Each row is followed by its class; each block has classes of its own.
 17 -20  36 -36   6 -10  -6 -43  -7  27  24   2  58   7 -33 -78  30 -17 -47   2   6   0  20 -21 -20  52  44  29 -19 -10  -2 -42
P
-16 -18  42 -32  -8 -33  -8   4 -27 -19  24 -28   1 -32  14 -18  40  36  40 -17  48 -17 -21 -35 -42 -57  11  37  20 -30  17 -36
R
-18  -9  41  24  39 -17   7 -49 -35  19  44  16 -17  50 -37 -54 -25 -23 -22  16 -10  12   0 -42  14  13  13   2 -35 -16   6 -18
S
 10  -8  21  14  25 -59  10 -41  -8  -1  60   0  -3  -2 -35 -24   0 -47 -21   2  18  15  -4 -53  -5   1  42  31 -10 -33   8 -48
S
-66  10   8   4   8  16 -13  32   8  27  -5  22  17  18   7 -46  39  58 -52 -21  37   0 -15 -20  -1  36   5  13  -4  -3  -7  -8
R
-19  -7  14  14 -14  11  16 -17 -19  42  13  -5  -2  -4 -14 -54 -49  21   4 -13  12 -23  -2 -26  26  12  38  10 -10 -35  -7 -48
X
  8  -6  32 -47 -44 -39  -1   9 -32  29  45 -23  33 -33  -8 -62  17  26 -20 -18  24 -19   0 -55  22  44   7  22  -9 -38  18 -38
B
  8 -14  37 -44 -11 -19  -8  10 -20 -26  22 -38 -11 -44  41 -41  44  38  32   3  23 -29 -34 -37  11 -25  16  49   7  -8  32 -30
V
-59  96  27  -6 -17  -8   7  -3 -43  33  22  -1 -25  14  -3 -42 -43  17 -16  -8   9 -13 -37 -42  46  34  31   1 -14 -47 -14 -63
J
-48   7  23  -3   1 -23 -31 -32  27  39  22  28  30   8  -2 -77  58  -8 -31  -9  19  -8  18 -45 -17  35   9 -10 -15  12  -9 -20
V
 21  32  15 -23 -59 -22  19  28 -18  -1  21 -15  17 -37 -17 -25  -3 -13   0   9  -4 -37  15 -23  13   6 -13  15  -3  -8  -1 -27
B
 24   4  37 -17  57 -48   7 -86 -31 -21  44 -16 -48  46   1 -38   1 -29  33   6 -24  -1  -2 -22  -5 -23  31  -7 -40 -14  -9  -6
J
 18  -1  43 -32  -7  10  -5  24  10  -1  36  -8 -11 -13  30 -41  51  24 -15  -2  25 -57   3 -37 -18 -37  32  48   9 -23  26 -35
D
 29  -9  62 -31  17 -73   8 -38 -14 -30  26 -20  17  18  13 -49  43   2  42 -14 -14  28   3 -27 -40  23  60  13 -10 -13 -33 -48
X
 49  24  86  -7  -9 -57   7 -40 -35 -24  44 -11 -24  -3   8 -41 -16 -40  25  16 -21  -9  17 -47 -16  -8  63 -14 -11 -46 -12 -28
U
  2 -23  69 -17 -17 -20   1 -14 -45 -30  10 -39   1 -53  30 -23   6  10  50  24  12   6 -37 -33  51  10  37  23   2 -50   4 -41
P
-25  62  39 -22 -34   4  -8 -16 -27  39  26 -16 -56   5  16 -64 -35  22 -11 -10  -8 -16  10 -29 -26  24  79 -17   4 -16 -31 -65
S
 15  -8  41 -25 -10 -44   3 -26 -31  -9  53 -53 -29 -36  20 -11  13  30  47 -12  39   1 -26 -24 -20 -36  21  32   9 -44  29  -5
U
 15 -68  62 -26  19 -75  -1 -62 -71  10  67 -72   3 -23  -3 -63 -19 -19  31  10  25  -5 -19 -57   0  11  24  34 -15 -50  33 -36
V
-34  -6  15   1 -14  -2 -19 -37  -8  26  -9 -20   6  -2  30 -47 -28  17  31 -37  28  -4  10 -24 -46 -17  55   0  -5 -42 -19 -41
V
-39  41  27 -24 -13  -9  -1 -20  13   8  28  22  26  -3 -22 -58  43 -42 -46  -4   2 -30  -1 -65  37  26  25 -17 -13 -24 -26 -73
D
-26   2  25 -20 -20 -14  -3   4  -4  11  44   2   8 -25  -5 -46  78  25  -1 -12  40 -25 -24 -61  13 -20  12  26  11 -16  15 -34
D
-14  48  57 -27 -63  -1 -19  18   4   5  15 -15  10 -46  29 -36  58  23  13   7  34 -18  15 -50  -5 -10   7  15  29 -13  -4 -56
S
 -5   1  48 -34 -17 -12  -4 -24 -10  20  49  15 -18   6   4 -69  31 -20 -27 -13   6  10  26 -13  52   6  34 -11   3 -25   2 -59
R
 17  23  22 -30 -52   5 -13  -7   9  42  -2   2  55 -34 -16 -71 -21 -28 -23  -3  10 -54  22 -47 -16  31  30 -10  10   6   2 -24
R
-32  -2  43  -8 -45 -43   4   1 -64   3  32 -60  -3 -73   7 -33 -17  34  34   0  41  10 -24 -74  17   5  16  41  23 -22   9 -53
S
 61 -11  66  16  39 -39  18 -40 -70 -45  47 -16 -53  55  22 -20   6   5  37  31  18  14 -28 -38   2 -27  38  23 -28 -58  12  13
U
 -7  28  36 -63 -49 -23 -15  18   5   3  12  -3  12 -17  66 -49   7  36  20 -29   4   2   3 -26  27  21   4  18  -3   3  28 -19
B
  2   6  43 -35 -15   9 -21 -38 -30  41  30  -9 -12  -4   0 -34 -17   3   9   0  43 -24 -10   0 -35 -22  56   1   3 -51  11 -33
R
-24   7  21 -51  -9 -78  10 -34 -12  18  75  -1 -20   3 -15 -58  24  -4   7 -32 -10  33 -21 -42  64  49  -2  -7  -7   1  12 -50
X
-14  49  58 -41  23 -46  11 -53 -37  -4  57  23 -15  31 -40 -59  12 -44 -14  18 -47   5 -37 -28  60  31  30 -29 -30  10  12 -37
U
 26 -16  36 -45 -51  -6   3  31 -45 -17  -1 -38  36 -55  10 -36   8  36  25  -9  28 -33 -25 -53  -8 -10  34  57  31 -39  22 -75
P
 10  59  51 -41 -26  55  -6   8  26  15   5  35  -3   3  19 -51  25  21  -7  11 -11 -36  11  15  36 -25  29  26 -19   1  24  -8
P
-37  12  20 -23   4  23 -18 -30 -26  44  30 -27 -46  -7   4 -44  56  68   3  -9  38 -43   2   0 -33 -41  31   8   4 -26 -13 -41
J
 32 -30  35   4  38 -80   3 -42 -37 -31  59 -27 -50  17  22 -15  11 -34  25  18  19  12  -5 -41   7 -20  25  23 -26 -35  13  -1
V
 29 -30  44 -29  -5 -42  10 -17 -56 -14  41 -32  24 -26  -2 -28  14  -2   7   4  32  15 -36 -59  34  16  43  41  -5 -52  18 -29
D
 -6   7 -22  -6  24   1  20 -28   8   9  14  -2  -7  40  -2 -42 -39 -31 -32 -11   3   3 -15 -19  61  42  -8  -7 -34  -7   8  12
R
 18   1  66 -24 -19  -5 -21 -19 -10 -12   9 -15   6 -42  30 -37  45   4  26  31   9 -37   5 -31  -9 -18  25  -2  15   5  10 -16
U
 14  45  59 -31 -63 -12   4  35 -36   2  19 -10   5 -47  -6 -34  12  13  15  15  -5 -36   2 -45  61 -15  -3   3 -10 -29  11  -9
V
  4 -17 -24   6  23  12   8 -35 -29   5   5 -37  -3  -6 -28  -5   7  -6  -9  17  25 -24 -32  -7  15  14   9   5  -5 -36 -16 -34
J
 -4  28  -1 -11  20  29  -4   0  28  19   6   1  -1  19  -6 -30  17  17 -44  -2  13 -43   4 -20 -25  -4  29  20 -16  -6   3 -22
S
 45   3  -3 -54 -45  -3 -24  12  60   0 -13   1  54 -11  39 -50  59 -15 -19 -29  20 -15  25 -24 -40  42  15  -6  39  16  -2 -30
R
 29   6  34 -22 -16 -39  -6 -32 -39  21  63 -22  -8 -39 -14 -42  43  26   9  -2  55 -13 -18 -50 -15 -17  35  49   6 -44  17 -28
J
-18  59  14 -17 -16  -2 -24 -12  21  58   8  22  31   2 -15 -50  13   2 -43 -21   6 -29  -3 -30 -10  51  59 -17   3 -30 -13 -52
J
 26  -2  32  -7   2 -70  18 -18 -35 -36  46 -28 -14 -10  -2 -37  48  10  22  -3   9  11 -36 -68  13  20  25   5  -3 -22  -2  -7
U
 28  17  29 -15   9  31   9  49   2  -7   8  19  -2  62  23 -36  65  47 -22  18  -1 -33  10  33 -25 -14  -2  50 -13  16  18  -6
B
   3    7   77    7  -43   27  -30  -42   20   42   27   39   23  -11   15 -114   86    6  -16   20   17  -14   64  -25  -32    6   26   -6   17   33  -11  -18
U
-41  27  -2   3 -32  15   4 -11 -39  48   9  -8  -2  -3 -33 -46 -49  -1 -19 -12  35 -38 -18 -31 -10  10  43 -14   8 -44 -19 -66
R
 -4 -19  50  -4  50 -36  -9 -16  -5  -1  65  43 -59  53  13 -26  72  13  -3  25 -12  -4  20  11  13 -39 -14  11 -42  22  32  39
B
-24  23  28 -29  -9 -24  -9  22  13 -14  27  -3 -14 -29  20 -10  70  25  -9  -7  15 -23  -8 -25   6 -23   0  13  19   4  21 -29
U
 18 -33  51 -12  13 -78  12  -5 -70 -35  44 -44  -5  -9   3 -31  28  25  20  -9  28  17 -15 -71   3 -10  26  43 -24 -61  -1 -20
V
-80  44   6  -6  21 -27   0 -48  17  18  42   0 -12  47   2 -72  54  10   0 -31  23  25 -31 -13 -18  20  13  10 -21  -3 -21 -49
V
-96  64  34  24 -31  -2  33  11 -70  39  30   0 -37   6 -34 -62 -80  12 -13   5 -24 -30 -32 -34  77  39  15 -24 -36 -45 -28 -68
B
-11  33  63   6 -29 -36  35  20 -87   6  29 -33   2 -18 -29 -68 -37   1   0  23 -26  -7 -31 -50  83  48  41  15 -18 -27  -8 -45
V
 38 -16  19  25  32  -8  35 -11   3 -26  24  38  -8  38 -24 -11 -15 -30   9  15 -16  -4   5  -4  44 -39  -8  36 -30 -13  20  -8
X
-43   5  38 -33  38 -19 -10  20  -3  -2  10  -3 -24  -7  16   4  30  81  15  -8   7 -26 -11   3 -29 -44  13  39 -23  10  12   6
X
-12  19 -39  24  10 -19  38 -37 -29 -27   5 -40 -22   1 -37   4 -11 -54   2  13   6 -31 -19 -38  34  -5   8 -32  -8 -22 -37 -46
U
-19  27  57 -23  -9 -19  -8 -26  -7  11  23   1  24   3  -3 -47  27   0  28   7  11 -13 -34 -36   2  13  20  11  -9 -27  13 -33
P
-61  22  -6  -3  32  -1  14 -29   0   9  27  -7 -17  39  15 -27   6   9 -15 -12  19  31 -54 -18  70  44   5   7 -34 -20   1   3
D
-62  43  20 -28   8 -54   9 -39 -28  -3  21 -32   9   4  -6 -44  -2 -16  24  -5  -7  15 -51 -42  55  42  -2 -11 -35  -1  -7 -23
V
 36   1  62 -52 -20 -53   6  -5 -36 -23  62 -18  16 -20  -8 -29  62 -24  -5  22  13  16 -27 -48  36  31   7  26   2 -28  14 -27
D
 10  24  38 -70  24   0 -32  24  38 -19   4   8   1   3  57  -1  65  26 -22   8   7 -45  -5 -23 -15 -13  10  22 -17  15  31  29
D
-14 -12  35 -17  -8 -21  -2  22 -32   5  21 -14  17 -39 -10 -24  26  52  13  -3  42 -45 -37 -66   4 -29  14  56  -3 -40  39 -19
P
  6  44  24 -29 -31 -44  26   8 -43 -30  30 -30  -4 -31 -27 -34   1  -5  -3  -1 -11   5 -32 -68  32  31  29  13   2 -17 -20 -65
S

Next block, with new classes.
  3  39  13 -12 -16  27 -16  -7 -51  10  -3 -32  16 -14  21  -6  -6 -35  13 -34  -6   8  -2  22   1  -4  24 -15 -14   4   8  51
H
-13 -30  -2 -10   2  12  40  17  19 -12 -20  18  37  36  50 -54 -33 -12  -3  -7   3  20 -45 -27 -29 -23  47 -18 -70   5   6   8
A
-26  -3 -43   6  19   6 -18  45  17 -20  -6 -23  43 -58 -27  30 -12  -2  11 -41 -65 -26 -35   9  22  16   7  17  35 -30  60 -34
Z
 36  18 -46  -6  -3  -6  -7  33 -35  32  22 -46 -19 -18  59   2  20  36  24  -1   5  11 -16  35  26  35  24  -5  18  -8  35   2
L
 -8  -7 -11   1 -15  31  26  12  -1  -4  -8 -11  24  10  55 -38 -11  -3  -1  -7 -14  18 -47  -7  -9 -10  37 -40 -44  16  31  13
K
 14  20 -43 -22   3   4   4  73  48  -3  -5 -19  46 -32 -21  44 -19 -10  18 -58 -44  11 -67  -2  -2  16  13  26  18 -36  60 -20
W
-20  25   1  -3 -10  23  -8 -18 -56  -2   1  16  26   2  34  -7 -12 -15   4 -13 -15  21 -28  -9  11  -2  25 -13 -10   4  -9  30
N
 18  11 -37   0   2  -8 -10  14 -44  33  31 -55 -22 -19  31  -8  56  30  18   7  14   5   6  14  40  28  18  -9  20  -3  39 -11
M
 33  16 -39  -6  -4 -13 -12  30 -35  20  14 -43 -20 -10  43  -2  27  29  20  -3   2  10  -4  19  20  33  21   2  12 -17  36   2
L
 -5  13 -68 -23  -2   1 -21  61  15  27  13 -41 -33 -41  -1  19 -33 -21  10 -23 -51   0 -43 -24   4 -11  30  19 -11 -41  50  12
H
 17  22 -34  -3   9 -10 -20  41 -52  17  32 -40 -12 -13  53  -6  21  43  13  10   0  19  -5   7  25  22  29 -12  11 -11  32   2
N
 21   1 -32  -3   9 -13 -13  33 -35  15  26 -32 -26 -18  58 -12  23  35   5  23   5  21 -11   6  19  30  39  -8  17  -3  37  -1
N
-25  -9  -4   4   2  22   7  25   4  -9  -4 -14   3  39  36 -51 -22 -23 -15 -11 -12   1 -43 -14  13 -33  34 -15 -68   9  11  15
C
 -9  34   5 -24 -10  30 -31   7 -77  -9  -5  -4  40  -9  27  -7 -26  -9  28 -19  -6  15 -14  15  21   1  36  -3 -26  -6  -8  40
Z
 -3 -14  10  13  12  37  15  -7 -13 -28  -7  -5   8   7  31 -53  -9 -12 -16 -10  -3  16 -63   8   7  -7  34 -14 -54  11   6  22
Z
-17 -29 -15 -18  -9  12  13  15  -3  -1 -10   3   3  28  34 -36 -33 -27   6   8   5  10 -12 -36 -23 -20  39 -22 -45   4  18  30
K
 35  12 -33  -1   5 -13  -6  34 -19  19  11 -50  -8 -42  44   4  50  34  22  -8   9  14  -9  21  30  35  30  -5  25   0  50  -3
Y
 -2  23 -11 -22 -10  12   0   5 -49  24  -9 -14  11 -16  34   2 -14 -16  22 -27   1  11  -7   5  -3  -4  40  -6 -26  -8   5  44
Y
 -2  35  -4 -12 -11  28  -8  -3 -62  -6   4 -18  31  -5  17 -10   5 -26  -2 -35  -6   8 -18   8   5   1  38  -3 -12  19   1  38
W
-24  11 -58 -11  24   1 -35  98 -25 -21  27 -48  -4 -64  -2  -6   4 -20  14 -25 -29   5 -11 -33  45 -13  22  -4   7 -34  47   4
A
  5  11 -42  -9  24  11  -6  72  42  12 -11 -23   6 -10 -54  19  -2  -7  30 -54 -47  -6 -19  10  -5   4  -3  31  21 -45  59 -41
A
-19  23  -4 -20 -19  16 -21  15 -69 -21 -15 -18  48 -20  37 -18  -3 -22   6 -60  19  -4 -18   5  11  -3  34 -12  -5  -1 -11  38
T
-11  40  -7  -5 -16  31 -13  -4 -67  -8   2   8  51  11  10  -5 -12 -13  18 -24 -11   7  -9   7  22   1  19  -5 -26  15  -7  36
C
 -2  12 -14  -5   8  13  36  30   1  -7 -19 -30  55  18  29 -35  10  12  -8 -46   7   1 -47   0  -4 -10  15 -16 -41   5  -3 -13
M
 -5  31 -22  -6 -17   9 -18  -3 -64 -11  -5 -14  44 -12  46 -13   4 -20   6 -32  -3   1 -14   8  26  -2  13 -11  -8   3 -14  37
G
 33  10 -42   0  -3 -22 -17  39 -28  26  18 -58 -23 -25  56  -7  22  32   7   4  -5   4   4  34  18  25  21  -5   6 -20  36   4
G
  9  19 -24  11  11  -8 -17  29 -37  17  26 -40  -8 -17  59  -7  32  40  10   2 -10  10 -14  22  35  24  20 -17  26  -5  28 -11
N
-21  -3  -3  -2  10  32  14  22  -4 -27  -4 -11  10  18  22 -50 -17 -16  15 -21   9  -6 -49  -9  12 -40  35 -14 -56  15  11  27
Y
 10  26 -26 -22 -13  34 -26  86  36   1  -1 -17   1 -60  18  13 -10   6   0 -45 -20  34 -36   0   7 -10  34  -4  15 -46  14   2
T
 21   3 -17  12  10  -2 -16  19 -29  17  20 -44  -7 -45  60  -5  24  29  10   2  -6  17 -15  31  35  32  23 -19  12 -26  31  -2
Z
 15  14 -42   4  23 -15 -17  37 -36  20  22 -40 -30 -26  55  -5  27  40  -1  -3  -3   2  -7  25  15  25  28  -6  23  -5  16  -4
N
 -1  31  -4 -18 -20  20  -2   7 -54  -6   6  -2  40   3  30 -11 -21  -9  10 -15 -10  12 -12  -3  -7  -2  43  -5 -26  -2  -6  32
W
 25  10 -40  -2  -2  -8 -20  36 -35   4  10 -41 -16 -33  31  -4  36  30  21   1  -8   1   6  21  18  41  25  -3  29  -4  40  -5
K
 29  14 -41  -8  -4   2 -23  29 -31  29  28 -47 -36  -6  50  -8  29  25  23   6  11  11   5  16  28  18  29  -3  18 -19  41   3
L
 -5  22 -24 -20 -11   8 -19   6 -74  -5   5 -25  35 -17  52 -15 -25 -33  15 -34  16  -2 -11   9  14  -6  22  -8 -24 -21  -7  55
G
  2  31 -15 -10 -11  15  -5 -12 -58 -11 -19   3  41  -5  16   6   4 -22  11 -40   4   4 -23   4   4  14  11   6 -19  -3  -2  23
C
 22   4 -30   8   2  -1 -19  15 -22  20  14 -38 -39 -31  34   2  42  26  19   4  -5   0   0  37  21  38  15  -9  38   8  38  -6
K
 25  17 -32  -7  -6  -1 -21  33 -38  19  30 -40 -20 -22  60  -4  14  34  24  10   3  10   1  32  30  27  35  -8  15  -9  30  14
L
-13  -2  -4  -7  -5  22   2  19   7 -13   6 -17   2  38  36 -38 -32  -2  -1 -15 -11   2 -59   1  11 -19  45   1 -57   7  24  20
L
 41  22 -33   1  -8  -2 -11  31 -21  35  25 -64 -21 -37  52  -7  33  18   7  -4 -13  23  -6  21  20  27  35 -15  13 -14  50  13
H
 -9  19   1 -10  -8  30 -20 -16 -61 -13 -12   3  36 -37  18   1 -18 -12   5 -16 -13   6 -18  14  11  14  30   7  -3  -7 -13  22
Z
-19   6 -65  -7  13   2 -17  52 -12 -13  12 -28   7 -59  15   4  12  -7  18 -31 -24 -11 -12 -24  22  -8  39  -1   9 -22  46  13
Y
-12  10 -45  -9  16  30 -30  62  10   5  22 -29   0 -52  21   7 -36  -7  16 -37 -51  13 -64  12  39  -1  42   8  -9 -49  42  11
Z
  5  23 -52  -3  17   2  -5  91  51   4 -10 -32   9 -33 -30  27 -15 -17  38 -57 -66 -14 -56  21  18   1 -16  11  25 -27  48 -16
H
  5  36 -52   1   3  36 -19  60  36  32  23 -36 -14 -32 -13  35  12  -1   3 -35 -43  32 -30 -13  24 -19  -1  -9  -1 -41  70 -14
C
-30  -7 -15 -11   9  13  10  39  -3 -23  -4 -21  31  22  34 -37 -46 -27 -15 -31   4  -5 -54 -24   0 -35  34 -11 -81   2  14  28
C
-17  28   1  -5 -16  21 -16 -19 -55  -6  -1   4  31   0  20   4  -4 -13   4 -16  -2   4   1   1   7  -2  21  -8 -27   9   3  31
C
 35  25 -32   4  -8 -16 -15  27 -32  24  30 -57   8 -36  57  -1  30  27  18  -3 -11  16  -6  16  34  35  25 -13  19 -14  42  10
H
  8  26 -66 -14   0  21 -17  69  25   5  22 -48  22 -44  10  14  -8 -14  27 -44 -31   8 -65 -21  37  -7  15   3  14 -37  67  -6
H
-12  20  -1 -16 -26  22 -17 -20 -53  -6 -13  11  28   7  18  -4  -3 -21  25 -17  -6  10   5  -9  -2   5  23 -11  -9   1   7  32
K
 -7  -5 -12  -5   0  -5  18  23 -10  -5  -5  -8  14  14  45 -36  -8  -9   7  -9   3  21 -46 -35  21 -18  31 -16 -54   0   5  30
Y
 -7   0   7  15  -2  30  23  -7  10  -3  19 -24   6  22  36 -46 -18 -22 -16 -12  -4  17 -75 -13  16 -32  19 -32 -64  25  20  35
H
 37  19 -39   4   4 -19  -7  29 -48  20  26 -62 -22 -29  48  -6  53  35   1  -2   0   3  -8  29  18  40  31  -5  20   3  37  -7
W
-22  23  -1 -12 -11  40 -28 -26 -76   2  -2  -2   7 -16  23  -5 -20 -17  20  -6  -7   1 -26  14  23  -8  25  -4 -18   1  -7  26
Z
-17  22  -4 -19 -32  23 -18 -18 -59  -2  -7  -8  50   6  32 -13  -2 -13   2 -51  18   4 -22  -9  10  -5  37  -3  -7   1  -1  27
T
 25  12 -30   7   1 -16  -3  21 -29  18   8 -39  -7 -23  35  -7  46  37  21  -2  -9   4   6  17  25  32  30  -1  16  -4  38  -5
Y
-12  10 -60 -14  31  28 -30  68   8  -5  -2 -53   9 -45   0   7  -8 -18  16 -62 -22 -16 -72  12  44  -6  14  18  19 -28  47 -21
Z
 -4  17 -42 -12   6   6 -12 114  31   0  16 -43  19 -35  10  21 -35   1  38 -21 -35   9 -53  -5  41 -10  -3 -11 -12 -53  67 -21
C
 -9  39   6  -6  -6  23 -11  -8 -67   6  11  -4  35   9  36  -6 -12  -5   4 -23  -4  28 -31  -1  22   1  20 -12 -15   3  -9  36
N
 24  12 -31   1   0 -10  -8  27 -28  28  38 -43 -28 -25  44  -7  48  37  22  14   4  26  -8  11  39  30  27 -16   2 -15  41   2
M
 32  14 -29   0  -9 -15 -12  21 -13  31  23 -50 -11 -24  49  -3  21  27   8   9  -9  12 -12  11  23  28  26  -4  14  -5  34   2
H
-15  28 -64   0  14  15 -21  96  23  -5  26 -27  31 -10  -6  11 -13  -3  35 -43 -45   5 -35 -26  49 -23  -7  -8  -8 -54  57 -12
C
-19 -33 -12   5   7  25  29  14   9 -21 -13  -2  36   3  64 -54 -23 -19 -17  -2   0  22 -62 -34   4 -27  35 -38 -54  -5   9   8
Z
-19  -6  -5   1  -6  36  12  18  24  -9   3  -9  29  32  38 -42  -9   8 -21 -41  16   8 -52 -10  -5 -40  37 -29 -42  20  12  12
T
  2  30  -4 -18 -17  22  -9   7 -55  -1 -12  -6  31  -2  13  -1  -8 -26   7 -21   2  19  -4  -5   3   3  21  -1 -29  -6   6  31
C
-13 -11  -9   7   1  25  23  31   7 -23 -14 -15  -5   6  35 -44  -9 -24 -20  -4  -2  12 -58 -22  -1 -31  19 -29 -68   2  18   6
C
-16 -27  -9   3  16   2  36   0  42  -7 -27  28   6  45  59 -38 -16  -3 -27 -18  -2  17 -59 -28 -41 -24  33 -19 -52   3  -6   5
N
-18  33 -58  -6  17  32 -25  57  21  17  28 -48   0 -28 -28  21  21   9  13 -56 -39  -7 -38   4  38 -15  13  10  14 -18  59 -20
M
  1  27   6 -20  -9  10  -5   9 -47  -6  -6 -11  33   2   4   3 -19 -21  12 -27  -3  -1 -18  11  -5   7  24  10 -11   5  -4  26
W
-17  38   4  -3 -19  26 -17 -20 -66   3   5  -2  44  27  22  -4  -3 -19  21 -24   1  10 -10  -2  28 -10   9 -15 -34   6   7  32
C
